Each row of numbers belongs to one of the nodes below and depends on some of the facts about them. Some rows are named. Which node is each other row?

Some rows with their names:
[-15  21  27  -4  35 -24 -35   0 -24  14  24   1  -8   8 -21 -41   3 -31
  -3  30   8 -10  -1 -29 -14 -13 -10   0 -28 -18 -64  -6 -20   7]: guli
[ 13   8  -3 -28  34  -6 -44  -7  -2 -26  53   8 -14  21   4 -27  -2  14
  -2  -3  34  38  -6   2 -33   7 -18  21   9 -15 -30  10 -16  26]: tuskozu
[ -1  50  16   8  33 -40 -41   2   0  11  26   4  -7   8 -33 -40  -1  -9
   2  17  10  22 -11 -35   3 -27 -11 -18   3 -13 -31  15 -14 -22]: rala
[-20   9  12 -17  16   1  -8   1 -28 -24  51 -29  11 -24  -9 -24  32 -21
  -6   2  49  21  31   2 -31 -18  -3  23   2 -13 -53 -30  -8  28]: bilum
[-24   9  22 -27   1   0 -45  -2 -22 -15  61 -27  10 -24  -6 -12  22 -31
  -9  12  45  21  30  -3 -31 -18   3  23   8 -21 -36 -27 -19  16]: bupa
[  4  47   8   7 -11 -39 -12  -2  -9   3  36   8  21   3 -22 -38   4 -22
  30  31   9  19 -11 -35   4 -27 -29  -5  -3 -20 -61  -6  -6 -22]: zugre
[-19  24  29 -21   2 -24 -41  -4 -24  13  17   6   7   1 -17 -39   3 -31
  -7  34   4 -10  -2 -33 -20  -7 -16  13 -25 -21 -64 -15 -25 -13]: gebru
[-14  21  29 -11  30 -22 -43  -2 -24  15  25   5  -8   0 -29 -42   0 -32
  -7  31   6 -11   2 -24 -21 -11 -16   0 -21 -20 -65 -11 -24  11]: sinok
[-20  20  23 -15  26 -19 -32   0 -25  13  19   5   1  10 -10 -38  10 -30
  -2  30   4  -5  -1 -33 -12  -7 -14   5 -38 -18 -64 -10 -23 -13]: gilin
[ -2  27  15  -1   1 -21  -2  -1 -25  -1   8   8  18  11 -13 -40  18 -27
  31  29   9   7  -3 -27 -10 -13 -31   6 -43 -14 -66 -26 -12   6]: zustor
[-14  20   1   1  -1   0 -17   9 -11 -25  63 -21  18 -24  -5  -5  28  15
   3   0  48  38  28 -15 -16 -32  -8  10   9 -16 -28 -16  -1  -3]: fumul
[-25  12  10 -25  18  -3 -48   0 -10  -7  61 -30   8 -24  -4  -9  29 -28
 -10  -1  45  31  30 -10 -28  -3   8  19   7 -16 -22 -20 -30   5]: tanel
[-10  19  11  -4 -10  -1  -3  -1 -17 -26  35 -27  21 -24  -1 -12  31  17
   1   2  49  38  29  -4 -28 -26  -7  15   8  -5 -23 -28 -12  23]: kliriflil
[-10  50  18   5  14 -41 -38  -2  -3  12  20   3   4   6 -18 -37   2 -11
   0  21   6  27 -11 -35   1 -13  -3 -16  -1 -14 -26  13 -27 -23]: ploflubrok
[-14  27  17 -12  -6 -35  -5  -2 -32  10   8   2  20   7  -5 -40  24 -30
  12  28  11  -9  13 -10 -20   3 -13  13 -48 -13 -66 -29 -30  19]: nobunik
[ -5  49  29   2   6 -39 -11  -3  -9   6   8   5   7   1 -20 -40   3  -1
   3  26   6  22 -11 -35 -15 -13 -19 -14 -16  -7 -25   6 -29 -15]: fiter
[ -4  45  30   5   9 -36 -15  -5 -17  12  17   5   1   3  -4 -37   1   0
  10  31   5  26 -11 -35  -4 -23 -19 -16  -2 -14 -31  10 -21 -21]: stolir

There are 4 kinds of fact about the nodes: Θ, ρ, Ξ, π.
[badalim, bupa, dosatre, dudor, fabrur, gakan, gebru, kevepal, klarin, kuvur, liflu, movu, nostis, pasol, posta, sinok, skanik, skilik, skilir, sobaplas, stefi, stotum, tripu, trobokle, troful, tromis, vefi] Θ c
[betruskes, bragi, breme, brezom, diplatron, dreflon, dreplik, drusker, farokles, fligir, fumul, gezar, golal, grebar, grifek, grunom, grustar, klifliplak, labrum, limim, liplal, lisus, maba, mikudam, mipas, mitretim, nafu, palen, pival, plari, platruvel, plidru, pudruk, ridu, rigun, roflek, sazo, skunol, stiflo, stodrar, tader, tebril, todriplor, togar, trestol, treto, truni, vaklu, vikluk, vuban, zomutun, zugre, zutam] Θ a
[bilar, brunin, daklem, droska, flastim, gilin, givar, guli, gupli, guplus, kleklegra, klogasten, kluklu, mistudil, nepli, plusketi, pofeflim, pubrur, rastaske, romus, skegi, soklam, stolir, tastutre, tiguk, trida, tuskozu, vemem, zitol] Θ b
[bilum, brataguk, brostomul, daplil, dibri, droba, drustun, fazis, flebas, flenus, grasku, klokor, lizam, movekla, rudu, skava, skimo, stapor, stezom, teni, zeper, zustor] Θ e
[brutre, grimu, klefi, klidrin, lale, lusa, peton, ploflubrok, rala, stolebruk, tanel, vidramo, zilibrel, zoklok] Θ d
[bufuvil, ditim, drilan, duklotrur, flidrize, guvo, kliriflil, lebru, liripum, lolum, nobunik, satrutris, sotris, stonel, vebrok, vugu, zugrin] Θ f
[fiter, fliskar, flutrazes, goplurok, grale, klaflevun, klatafler, klezik, mubros, nopler, skesek, skugru, stenel, sture, viga, zetrikler] Θ g
[badalim, bilar, bilum, breme, bufuvil, bupa, ditim, dosatre, dreplik, drilan, dudor, fazis, flenus, fumul, gakan, gezar, guvo, kevepal, klarin, klatafler, klifliplak, kliriflil, kluklu, kuvur, lale, liflu, mitretim, movekla, movu, nopler, pasol, pival, plari, platruvel, rastaske, roflek, satrutris, skava, skesek, skimo, skunol, stefi, stiflo, tanel, todriplor, tripu, trobokle, truni, tuskozu, zetrikler, zitol, zomutun, zugrin] ρ i
[betruskes, bragi, brataguk, brezom, brostomul, brunin, brutre, daklem, daplil, dibri, diplatron, dreflon, droba, droska, drusker, drustun, duklotrur, fabrur, farokles, fiter, flastim, flebas, flidrize, fligir, fliskar, flutrazes, gebru, gilin, givar, golal, goplurok, grale, grasku, grebar, grifek, grimu, grunom, grustar, guli, gupli, guplus, klaflevun, klefi, kleklegra, klezik, klidrin, klogasten, klokor, labrum, lebru, limim, liplal, liripum, lisus, lizam, lolum, lusa, maba, mikudam, mipas, mistudil, mubros, nafu, nepli, nobunik, nostis, palen, peton, plidru, ploflubrok, plusketi, pofeflim, posta, pubrur, pudruk, rala, ridu, rigun, romus, rudu, sazo, sinok, skanik, skegi, skilik, skilir, skugru, sobaplas, soklam, sotris, stapor, stenel, stezom, stodrar, stolebruk, stolir, stonel, stotum, sture, tader, tastutre, tebril, teni, tiguk, togar, trestol, treto, trida, troful, tromis, vaklu, vebrok, vefi, vemem, vidramo, viga, vikluk, vuban, vugu, zeper, zilibrel, zoklok, zugre, zustor, zutam] ρ h
badalim Ξ rala, zomutun, skimo
betruskes Ξ plari, stefi, lisus, peton
bilum Ξ fazis, breme, zeper, kliriflil
bragi Ξ droba
brutre Ξ romus, stotum, droba
bupa Ξ posta, grasku
daklem Ξ vikluk
diplatron Ξ romus, posta, brostomul, peton
dreflon Ξ grale
dreplik Ξ ploflubrok
drustun Ξ farokles
fabrur Ξ zeper, gupli, farokles
flastim Ξ nafu, movekla, fumul
flebas Ξ drusker, vikluk
fligir Ξ brostomul, rudu
gakan Ξ tader, grale, maba
gebru Ξ goplurok, vidramo
gilin Ξ flidrize, stolir, grustar
grebar Ξ dibri, drilan, zetrikler
grimu Ξ movekla, klefi, bilar, zetrikler, pofeflim
guli Ξ gezar, zetrikler, zomutun
guvo Ξ ploflubrok, peton, klarin
kleklegra Ξ tiguk, bilar
klogasten Ξ stefi, vebrok
klokor Ξ golal, maba
kuvur Ξ pudruk, klifliplak
lebru Ξ tastutre, stotum
lusa Ξ fliskar, vikluk, bufuvil, zitol
mipas Ξ dibri, vuban, golal, troful, guplus
mistudil Ξ mikudam
mitretim Ξ ditim, brezom, brunin, gupli
nepli Ξ lisus, rastaske, ridu
nobunik Ξ drusker, brataguk, vidramo
nopler Ξ nafu, dosatre, brezom, zugre, skegi
palen Ξ roflek
pival Ξ grasku, brataguk
platruvel Ξ tuskozu, skanik
plidru Ξ fazis
plusketi Ξ mikudam, peton, liplal, rastaske, grustar
pubrur Ξ vuban, stolir, stiflo
rigun Ξ lale, givar
satrutris Ξ fiter, stonel, vidramo, klifliplak
sinok Ξ drusker, tastutre
skava Ξ fumul, daplil, klaflevun, stolir, grustar
skesek Ξ grunom, skegi
skilir Ξ rastaske
soklam Ξ klefi, bilar, drilan, trestol, skegi, givar
sotris Ξ drusker, klatafler
stapor Ξ zugre, klifliplak, givar
stenel Ξ klezik, stodrar, klidrin, skimo, stotum
stezom Ξ tiguk, posta, stotum
stolebruk Ξ bilar, brunin, trestol
tanel Ξ liripum, rastaske, farokles
tebril Ξ zeper
teni Ξ klidrin, labrum
todriplor Ξ klefi, klarin, kliriflil
togar Ξ fazis, troful, klatafler, nostis, flutrazes
treto Ξ movekla, movu, droska, liplal
trida Ξ kluklu, ditim, brataguk
tripu Ξ fazis, tader, skugru, lizam, mikudam, vebrok, rastaske
trobokle Ξ vaklu, movu, bufuvil, kliriflil
tromis Ξ skunol, fliskar, duklotrur, drilan, goplurok, klidrin, pasol
truni Ξ sazo, stotum
viga Ξ fumul, romus, guplus, dudor, liplal, grasku, labrum
vugu Ξ drusker, stefi, maba, peton, zugre
zugrin Ξ fazis, movekla, golal, ridu, mubros
zutam Ξ troful, rastaske
π 158 <- badalim, bilum, brataguk, brostomul, daklem, droba, fabrur, flebas, grasku, grebar, guli, guplus, mistudil, rala, stotum, tebril, tuskozu, vaklu, zeper
π 786 <- betruskes, daplil, flenus, fumul, gilin, gupli, guvo, klaflevun, klifliplak, pival, posta, rastaske, roflek, stefi, stezom, stolebruk, stonel, zoklok, zustor
π 966 <- bilar, brunin, bufuvil, dibri, drilan, drustun, duklotrur, fazis, fiter, flastim, flidrize, fligir, givar, grimu, grunom, grustar, klidrin, kliriflil, klokor, kluklu, lebru, liflu, limim, maba, mikudam, mitretim, movekla, nepli, nobunik, nostis, pasol, peton, plari, platruvel, ploflubrok, pofeflim, ridu, rigun, skanik, skava, skilik, skilir, skugru, sobaplas, soklam, sotris, stapor, stiflo, stolir, tader, tanel, tastutre, teni, trestol, treto, trida, troful, vefi, vidramo, vikluk, vugu, zitol, zomutun, zutam
π 229 <- bragi, bupa, dreflon, gebru, golal, grale, grifek, klatafler, kuvur, lusa, mipas, plusketi, sazo, sture, togar, tripu, vebrok, zetrikler, zugre
π 952 <- breme, brutre, diplatron, ditim, farokles, fliskar, flutrazes, gakan, goplurok, klarin, kleklegra, klogasten, liplal, liripum, lisus, lolum, mubros, nafu, nopler, palen, romus, rudu, satrutris, skesek, skunol, todriplor, trobokle, tromis, truni, viga, vuban, zugrin
π 665 <- brezom, dosatre, dreplik, droska, drusker, dudor, gezar, kevepal, klefi, klezik, labrum, lale, lizam, movu, plidru, pubrur, pudruk, sinok, skegi, skimo, stenel, stodrar, tiguk, vemem, zilibrel

Rows to name:
No name comes twice in this set of rows, the named rows included.
[-24  11   5 -20  -4  -2 -31   5 -29 -15  62 -29  18 -24   4 -10  32 -23
  -8   1  47  31  31   2 -27 -12   6  21   5 -17 -39 -29 -23  21]  mitretim
[ 14   8  -3 -28  19 -42 -38  -8 -10 -26   8   9 -14  22   6 -41  -2 -15
  18  -4   2  35 -11 -28 -32   7 -30   3   5 -17 -48  15 -35   1]  skanik
[  3  50  16   8  27 -39 -43  -4   0  12  37   7  -3   3 -35 -41  -1 -19
  -1  20  11  12 -11 -35   3 -24 -15 -18   6 -17 -35  13 -13 -22]  klefi
[  6  48  26   6  21 -34 -19  -5  -2   5   8   7  -1  -1 -35 -42  -1 -14
   2  24  13   6 -11 -35 -12 -22 -29 -14   0 -13 -35   4 -15  -2]  klezik
[ -1  30  27   3  26 -25 -32  -6 -13  14  33   6  -6   3 -30 -41   0 -29
   0  30   9  -6  -9 -33  -8 -20 -24  -9  -1 -19 -58  -1 -12  -1]  vemem
[-11  27   9   3  25  -1 -47  -2   2 -22  62 -26   0 -24 -32 -17   9  12
  -8  -2  49  37  24 -24 -18 -31   2   1   9 -16 -21   3  -5   0]  lale
[  6  40  15   6  -2 -25  -1  -1 -18 -11   8   8  19   8 -16 -38  13   2
  37  29   9  27 -10 -34  -3 -25 -34  -6 -30 -11 -58 -17  -5  -6]  daplil
[-17  10  22 -15  26   0 -42   0 -13 -17  61 -26  -6 -24 -22 -21   7 -16
  -9   5  47  31  29  -3 -30 -30  -4  13   9 -19 -27 -17 -10  24]  kevepal
[-23  11  25 -22  11   0 -38   2 -25 -17  58 -29   0 -24   3  -9  17  -3
  -9   6  43  36  29 -17 -31 -24   4  14   9 -15 -22 -15 -25  15]  liflu
[  4  13  13   3  -1   1  -3  -5 -10 -26  56 -19  15 -25 -24 -22  24  17
   4   3  49  37  29   1 -26 -32 -24  14  10 -13 -30 -29   3  27]  skimo
[  4  45  11   6  -3 -31  -1   2 -15 -12   7   8  20   7 -21 -39  14  -1
  35  26  11  26 -10 -33  -5 -23 -33  -7 -34 -10 -56 -17  -8  -7]  stonel
[-23  35  10 -12  30 -36 -46   2  -8  13  24   2   5  12 -24 -38  11 -30
  -7  19   5  -4  -5 -34  -4   0   0   2 -35 -18 -56   3 -29 -22]  stolebruk
[ -1  45  31   6  32 -31 -26   5 -16  12  15   7 -11   0 -25 -40  -1 -13
   4  30   6  15 -11 -35 -12 -30 -26 -17  -3 -16 -41  13 -12  -9]  stotum
[  6  47  10   8  15 -39 -11   7 -13   8  34   7   3   5 -25 -40   2   1
  32  25  12  21 -11 -33   3 -31 -26 -16  -7 -15 -58   7  -4 -11]  vaklu
[ -4  39   8   1 -11 -37 -19  -2 -15   9  37   8  21   6 -19 -39   7 -31
  22  31   9   0  -7 -31   1 -17 -23   6 -16 -20 -67 -18 -12 -20]  grifek

The same nodes again, as new rows of numbers:
Some rows with their names:
[  1  -7  -8  -6  -8  15 -23  -3   2   0 -23 -13   1 -19  13   2  -2   6
  -3  -4 -13  -5   1   5  -1 -15]: romus
[ -6  -4  15  -2 -12   4 -37 -16  16  11   3   6 -11  -7  13  -8   2  -7
  -5  -2  -4  -2   8 -18   2  -8]: nafu
[ -3   7  17   1  -9   3 -37  -8   4   3  -8  -5  -1  -4  18 -17   7   8
   3  -2 -16   1  14 -10   9  -2]: rudu
[ 44   8  16  10  -4 -12  90  14 -33  13  14 -13   4  13   1 -11 -19  13
 -26  12   1  22 -49 -24  40   9]: rastaske
[-18  -4 -10 -22   9  13  -3  -6 -14   3 -20 -19   1 -22 -36 -13   1  13
 -14  -1  -7   2  14  -2  -6  -1]: klaflevun
[  0 -13 -20   1  24   5  53   8 -10  11  39 -22  11  21 -29  24  -4 -10
  10  13  -1  15  -4 -20  21   8]: klatafler
[ 13  19  25   6  -8  -4  14 -16 -10 -12 -26  34 -14  -7  10 -30 -13  13
 -25  -8   0 -11 -21   1 -15 -12]: nepli
[-15  -6  -4  -3 -19   1 -28 -13   0  -4   2  -8 -14  -6  -1 -14   4  -6
 -14  -3  -8   3   5  -5  -3  -6]: lolum
[  7  11   0   7  -7   4  -1  -5  -3  -9 -28  28  -9 -10  15 -13  -7  10
  -5  -7  -3 -15  -5   4 -24 -13]: mistudil
[  5  12   9   2  -1   2 -10  -6   2  -1 -29  30 -13  -6   4 -13  -3   8
  -7   3   5  -6   1   2 -28  -4]: fabrur
[-19  -7   0 -17   5  13 -19 -17  -2   0  -9 -14  -7  -9 -17  -4  -2   5
  -8   2 -11  -1  15 -14 -10  -9]: fliskar
[ -8   1   2 -25  10   6 -11 -10  -4   8 -13 -10   7 -33  -7  -9  -7  14
  -5 -13  -2  -7   7  -8   8  -1]: skilik
[  9 -28  -1  13 -13  -3  30  15   8  16  48  -4  -3  25  10  45  -4 -36
   8  12  -1  20 -17 -24  23   4]: dudor
[ -5  10   9  -1   3  -6 -22  -4   9 -11 -18  17  -1  -4  -1 -10   3   0
   2  -5   6 -12   5  16 -20  -5]: rigun
[ 16  13 -12  15  18 -15  46  16  -8   2  30   5   6  28   3  25  -6  -9
  20  12  16   9 -18   9  -2  12]: guvo
[  3  10   8   4   0  -1 -21  -5   7  -8 -17  30  -8  -3   1 -12   4   4
   1   0   8 -11  12   6 -20  -2]: dreflon
[ -4  -5   2  -6  -9  11 -17 -13   1   5 -11  -9   3 -14  12  -5  -3  -1
   0 -12 -19  -7  -3  -3   2 -17]: brunin

Rows to name:
No name comes twice in this set of rows, the named rows included.
[-24  17 -12  34  19   6 -15 -19   2 -39   8  56  -7  11   0 -28  14  12
   9 -22   5 -37  37   5  -8   3]  flebas
[  1  -6  -8   6 -19   8  -8   2  -3 -24 -22  29 -17 -14  17   7  -3  -4
 -10 -10   7 -11  -4  13 -22 -13]  pubrur

The same nodes again, as new rows of numbers:
Known rows:
[ 21   8   7  10  -5  27 -24 -18   3 -22 -13   9   2   7 -21]: skilir
[  1 -32  42  24  15   9 -20 -14  26 -12   5  -6 -20  -2  -4]: mitretim
[  5 -11  36 -10 -13   8 -40  -3 -19  -1  -4  10  -5   1  -3]: stotum
[  9 -43  42  -2  12  16 -24  -4  23  -7   6   2 -22 -11  22]: flenus
[ -3   0  14  15   3  12 -24  -8 -22  -5  -9  -3   2   1 -24]: fligir
[  1 -28  45  25   6  10 -28 -19  34 -22   6  -1 -25  -1   2]: nopler
[  4 -26  49  21   0  13 -31 -18  43 -24   4   1 -25   2  12]: trobokle
[ 10  -7  23  -3   1   8 -29  -5 -35 -15  -2   3   9  -9 -15]: liplal
[ 18  -5  14 -12  -6  13 -34 -11 -14 -10  -8  14   0  -1   0]: troful
[  6  -5  12 -11  -1  17 -29   1 -24  -1  -3   4   0  -8   1]: dibri
[  0 -24  44  23   4  14 -24 -12  38 -22   4  -6 -20  -4  18]: satrutris
[ 14 -22  41  16  11  30 -13 -14  41 -24   3  -4 -16  -1   3]: tanel
[  0  -5  14  21   5  18 -24  -3 -26 -23 -12   4   1  -1 -22]: togar
[ 10 -40  51  -1   9  10 -28  -5  26  -8  10   1 -19  -7  16]: bilar
[ -4   5   8  11  -3  16 -27  -9  -9  -4 -11   0  -2   0  -6]: trida
[  1  -4   0   4   6   2 -26 -10 -41 -15 -11   8   1 -14  18]: drusker
[  9  -3  18  -8  -7  14 -32   0 -21 -12  -3   4   5  -8   5]: lolum

Name these rows:
No name comes twice in this set of rows, the named rows included.
[  1   5   8  10  -2  26 -22  -5 -10  -5  -8  -2  -1   0 -18]  drustun
[  9 -12  18 -11  -2  15 -30  -1 -22  -3  -8   8   1  -5  -1]  gupli
[  8 -13  22 -12  -7  11 -37  -5 -16  -3 -10  14  -4   0   1]  posta
[ 13 -45  49   7  17   5 -25  -6   9 -18   7   4 -17 -10  11]  gezar
[  1 -32  39  20   9  18 -21 -10  42 -13  -1  -3 -22  -2  15]  guvo
[  7  -5  23  -8  -6  12 -34   0 -25 -10  -2   5   3  -6  -3]  romus
[  6  -1  20 -15  -2  18 -27  -2 -22  -3  -4   4   4  -6   8]  ploflubrok
[  9  -7  11  -4   4   7 -27  -6 -35  -5  -5   5   5  -8  -8]  maba
[  1 -31  50  27  11  10 -22 -14  26 -21   7  -8 -17  -4  -7]  todriplor
[  5 -31  52  20   0  13 -29 -18  41 -19   2   1 -29   3  12]  badalim

